Below is a small trained network, with its code and all its weights. Each question gives an input and a class and asks what happens when units are switched off, that is, made to give their printed mean instead of their output.

import numpy as np


def w(rows, s, z=0):
    codes = np.array(rows[::2]) - 128.0
    scale = np.full(codes.shape[1], s)
    scale[-1] = z or s
    return codes * scale


def f(y):
    return y / 2 * (1 + np.tanh(0.7978845608 * (y + 0.044715 * y**3)))


def log_softmax(a):
    a = a - a.max(-1, keepdims=True)
    return a - np.log(np.exp(a).sum(-1, keepdims=True))


def net(x, mask):
    res = np.array(x, float).reshape(1, 4) / 4 @ E
    y = f(res @ A[0][:, :-1].T + A[0][:, -1])
    res = res + np.where(mask, y, B[0][:, -1]) @ B[0][:, :-1]
    return log_softmax(res[-1] @ U[:, :-1].T + U[:, -1])


A, B = {}, {}
E = w([
[55,198,112,151,192,197,168,131,174],'x0',
[215,214,106,148,105,116,176,60,105],'x1',
[96,129,103,1,155,64,206,124,125],'x2',
[66,110,39,180,95,123,163,174,46],'x3',
],0.0094)
A[0] = w([
[86,148,112,8,199,43,210,127,121,94],'n0',
[154,126,237,58,176,124,71,145,202,76],'n1',
[121,132,161,203,115,165,78,129,114,80],'n2',
[60,68,116,118,133,132,83,148,149,73],'n3',
[53,133,19,164,59,102,143,174,43,103],'n4',
[161,70,162,121,77,62,86,108,111,77],'n5',
[145,102,121,195,122,197,64,140,147,162],'n6',
[154,58,147,125,93,48,72,127,85,66],'n7',
[140,146,215,34,128,132,112,93,208,81],'n8',
[159,137,127,172,116,186,62,156,137,20],'n9',
[32,161,150,178,203,199,182,159,186,83],'n10',
[28,2,186,122,168,148,82,216,150,91],'n11',
[76,153,128,161,191,178,189,121,167,26],'n12',
[167,137,185,97,156,129,87,10,200,95],'n13',
[120,111,150,196,120,160,61,142,136,67],'n14',
[177,76,139,101,52,72,118,168,125,71],'n15',
[203,206,65,168,73,101,184,121,110,72],'n16',
[65,79,124,89,150,159,73,202,167,27],'n17',
[107,117,89,132,95,153,148,153,69,2],'n18',
[163,72,129,125,120,87,97,106,56,22],'n19',
[95,33,176,101,118,95,70,225,116,116],'n20',
[202,99,151,130,69,95,122,110,51,231],'n21',
[96,111,93,5,157,81,174,157,150,89],'n22',
[160,129,148,211,143,158,79,127,143,115],'n23',
[89,238,94,119,181,226,140,102,156,121],'n24',
[102,81,28,158,132,99,200,159,78,87],'n25',
[171,203,107,135,90,128,151,43,81,30],'n26',
],0.0079,0.006)
B[0] = w([
[139,111,120,143,103,108,106,106,99,245],'n0',
[131,109,147,149,129,149,142,154,126,212],'n1',
[140,123,132,137,103,118,113,110,103,176],'n2',
[150,132,125,127,133,132,158,119,138,161],'n3',
[123,114,163,154,141,145,130,156,130,248],'n4',
[103,158,135,112,100,121,120,144,147,185],'n5',
[135,114,120,128,128,120,109,117,109,212],'n6',
[115,161,140,116,109,114,125,141,135,189],'n7',
[136,111,148,151,124,152,129,144,125,208],'n8',
[150,132,120,138,81,125,121,116,113,156],'n9',
[111,150,137,106,111,101,119,151,137,215],'n10',
[143,128,109,118,148,135,150,106,136,233],'n11',
[121,161,133,115,85,119,117,137,148,165],'n12',
[133,107,143,146,136,155,139,153,128,213],'n13',
[151,127,122,131,107,123,113,109,123,174],'n14',
[115,152,133,117,99,116,116,135,144,182],'n15',
[153,135,114,115,150,138,155,115,140,200],'n16',
[165,153,103,115,119,149,160,108,143,170],'n17',
[199,163,149,154,2,179,167,147,138,141],'n18',
[137,160,135,120,67,134,124,141,145,154],'n19',
[132,132,107,119,145,129,147,120,146,211],'n20',
[106,134,124,110,153,111,126,134,142,254],'n21',
[145,117,118,143,98,116,95,98,93,215],'n22',
[132,121,121,138,116,116,118,106,103,189],'n23',
[102,151,127,110,124,103,123,137,144,215],'n24',
[134,113,146,159,125,151,131,153,124,211],'n25',
[161,147,107,120,133,142,165,107,142,175],'n26',
],0.024,0.0088)
U = w([
[143,105,116,153,101,106,74,77,56,99],'0',
[131,100,169,183,132,181,147,206,121,104],'1',
[92,163,136,75,109,90,109,172,163,99],'2',
[158,133,89,101,157,151,195,83,151,105],'3',
[73,75,125,121,250,83,79,137,102,252],'4',
],0.02,0.015)

Each question gives the input, the list of numbers given to net, and the class t.
The units are the neurons (one row each of A and B). Each row of codes is followed by its name. A weight is (code - 128) times the scale printed after its matrix; where a second scale follows, it is the last column's (A, B and U).
mask holds one flag per neuron, in row order. A switched-off neuron (its flag False) gives its mean, the last column of its row in B, instead of its output. The means were averaged over made-up inputs and are rounded, as every weight is.
A unit's drop is (log p(t) with every unit on - log p(t) with that unit switched off) / (log p(t) with every unit on - log p(t) with every unit switched off).
The circuit of an input: a set's keep is (log p(t) with only the set's units on - log p(t) with every unit switched off) / (log p(t) with every unit on - log p(t) with every unit switched off). Starting from the 12 units with the biggest drops (on a tie, the unit counted first), units are removed one at a time, each time the one whose removal leaves the highest keep (on an exact tie, the one counted first), for as long as the keep stays at least 0.8.
circuit, biggest first: the units of the circuit, biggest drop first
most important unit: the unit with the biggest drop
k most important neurons: the k neurons with the biggest drops, biggest first
drop of u: that unit's drop, to one decimal
input [-6,-7,-3,6], class 3: 4 most important neurons	n11, n20, n17, n3
input [-6,7,-6,8], class 1: most important unit	n4
input [-2,-6,7,-8], class 1: 3 most important neurons	n1, n8, n13
input [2,8,-6,8], class 1: 2 most important neurons	n4, n25
input [1,3,4,1], class 0: 2 most important neurons	n0, n21
input [0,7,8,-8], class 0: 4 most important neurons	n0, n22, n4, n25
input [4,2,-7,-7], class 0: 3 most important neurons	n23, n6, n4
input [-8,6,7,-4], class 2: 2 most important neurons	n21, n5
input [-4,5,-1,-3], class 3: 2 most important neurons	n26, n10
input [7,6,8,-6], class 0: 2 most important neurons	n0, n22
input [3,8,8,8], class 0: 2 most important neurons	n0, n22
input [-6,-7,-7,0], class 0: 2 most important neurons	n6, n2
input [-2,6,-1,-6], class 1: 3 most important neurons	n13, n8, n11
input [-4,-8,3,-6], class 3: circuit, biggest first	n11
input [5,1,7,-8], class 1: drop of n8	0.9
input [6,7,8,-2], class 0: drop of n14	0.0
input [7,-4,-7,-1], class 0: drop of n9	0.1
